Each row, then the group of its hidden value
 .05  .00 -.16  .07 -.08 -.02 -.14  .13 -.11 -.14  .00  .27 -.01  .13 -.05  .11  .73 -.01  .04  .15 -.05 -.15  .03 -.10  .02 -.04  .10  .04 -.01  .11  .18 -.06 -.03  .10  .10 -.03 -.01 -.13  .03 -.05 -.14 -.06  .03 -.07 -.10 -.03  .03 -.07 -.10  .05  .04  .08  .18 -> J12
-.10 -.02 -.08  .10 -.10  .01  .18  .20 -.05 -.18 -.02  .17  .05  .22 -.07  .01  .99  .13  .01 -.08 -.13 -.30  .02 -.22  .01 -.18  .00  .01 -.04  .16  .21  .06 -.03  .17  .13  .17 -.01  .13  .02 -.06 -.28 -.04 -.02  .06  .00  .27  .01 -.11 -.04  .08  .12  .06  .19 -> j228
-.19 -.05 -.07  .11 -.12  .00  .27  .07  .00 -.06 -.02 -.20  .03  .19 -.06 -.04  .68  .11  .03  .09 -.02 -.26 -.02 -.22 -.01 -.17  .54  .05  .00  .09 -.16  .00 -.07  .15  .10  .01  .00  .05 -.03 -.07 -.11 -.10 -.04  .41  .07  .12 -.05 -.24  .01  .02  .08  .07 -.07 -> J12
-.09 -.04 -.04  .01 -.13  .01  .04  .06 -.04 -.01 -.02 -.08  .10  .13 -.01 -.04  .20  .02  .06 -.12 -.08 -.22  .00 -.16 -.01 -.09  .24  .01 -.09  .05 -.02 -.02 -.07  .21  .21  .11  .00  .01  .02 -.03 -.07 -.07 -.03  .26  .04  .05 -.05 -.11  .03  .02  .12  .06  .07 -> J850
-.10 -.01  .03  .11 -.10  .02  .34  .20 -.02 -.08 -.02  .05  .03  .11 -.04 -.07  .84  .13  .03 -.08 -.15 -.26  .05 -.19 -.02 -.10 -.17 -.03 -.09  .05  .07  .06 -.06  .11  .08  .18 -.01  .16  .05 -.05 -.25 -.03 -.04  .22  .05  .34 -.02 -.07  .02  .04  .14  .08  .20 -> j228
-.01 -.04 -.05  .01 -.05 -.01 -.07 -.08 -.05  .07  .00 -.01  .03  .00  .01 -.07  .11 -.04  .09 -.14  .12 -.10 -.01  .05 -.02  .01 -.07  .01 -.11  .02 -.07 -.06 -.14  .09  .09  .07  .01 -.01  .09 -.02 -.19 -.08  .08  .24  .03 -.21  .02  .01  .00  .03  .08  .04  .06 -> j228
-.05 -.02 -.07  .02 -.07  .00  .01  .07 -.07 -.04 -.01  .04  .07  .12  .00 -.01  .53  .02  .07 -.02  .01 -.17  .00 -.11  .00 -.04  .19  .02 -.07  .06  .05 -.02 -.12  .14  .11  .08  .00  .02  .04 -.05 -.15 -.06  .00  .15  .02  .03 -.02 -.03  .00  .03  .06  .06  .10 -> J850
-.10 -.02 -.03  .08 -.07  .02  .09  .10  .00 -.09 -.02  .10 -.03  .10 -.05 -.04  .51  .10  .01 -.23 -.13 -.26  .03 -.14 -.03 -.16 -.26  .00 -.07  .09  .21  .01 -.07  .09  .08  .17  .00  .15  .09 -.05 -.38 -.05  .04  .19  .03  .28  .04 -.04 -.03  .08  .12  .03  .22 -> j228
 .09 -.01 -.01  .02  .03 -.02  .05 -.01 -.02  .04  .01  .13 -.11 -.02 -.01  .03  .02 -.08  .03  .09 -.03  .02  .04  .05 -.03  .03 -.20  .01 -.07 -.04 -.01 -.15 -.10 -.03  .01  .01  .01  .02  .12 -.01 -.17 -.07  .08  .15 -.07 -.10  .06  .08 -.11  .00  .06  .02  .08 -> J12
 .03 -.01 -.08  .04 -.07 -.01 -.04  .06 -.03 -.07  .00  .17 -.06  .07 -.03  .06  .34 -.03  .02  .04 -.07 -.08  .02 -.03 -.01 -.04  .07  .03 -.03  .05  .06 -.11 -.05  .07  .06 -.02  .00  .05  .06 -.03 -.03 -.06  .03  .09 -.08 -.01  .04 -.05 -.09  .03  .05  .04  .10 -> J12
-.15 -.03 -.04  .11 -.12  .01  .24  .23  .02 -.05 -.02 -.03 -.05  .19 -.06 -.02  .51  .08 -.01 -.06 -.02 -.23 -.01 -.22 -.03 -.18  .24  .06 -.01  .10  .02 -.03 -.09  .13  .08  .05  .01  .07  .03 -.04 -.26 -.10  .01  .35  .04  .14  .02 -.21 -.05  .07  .09  .02  .01 -> J850
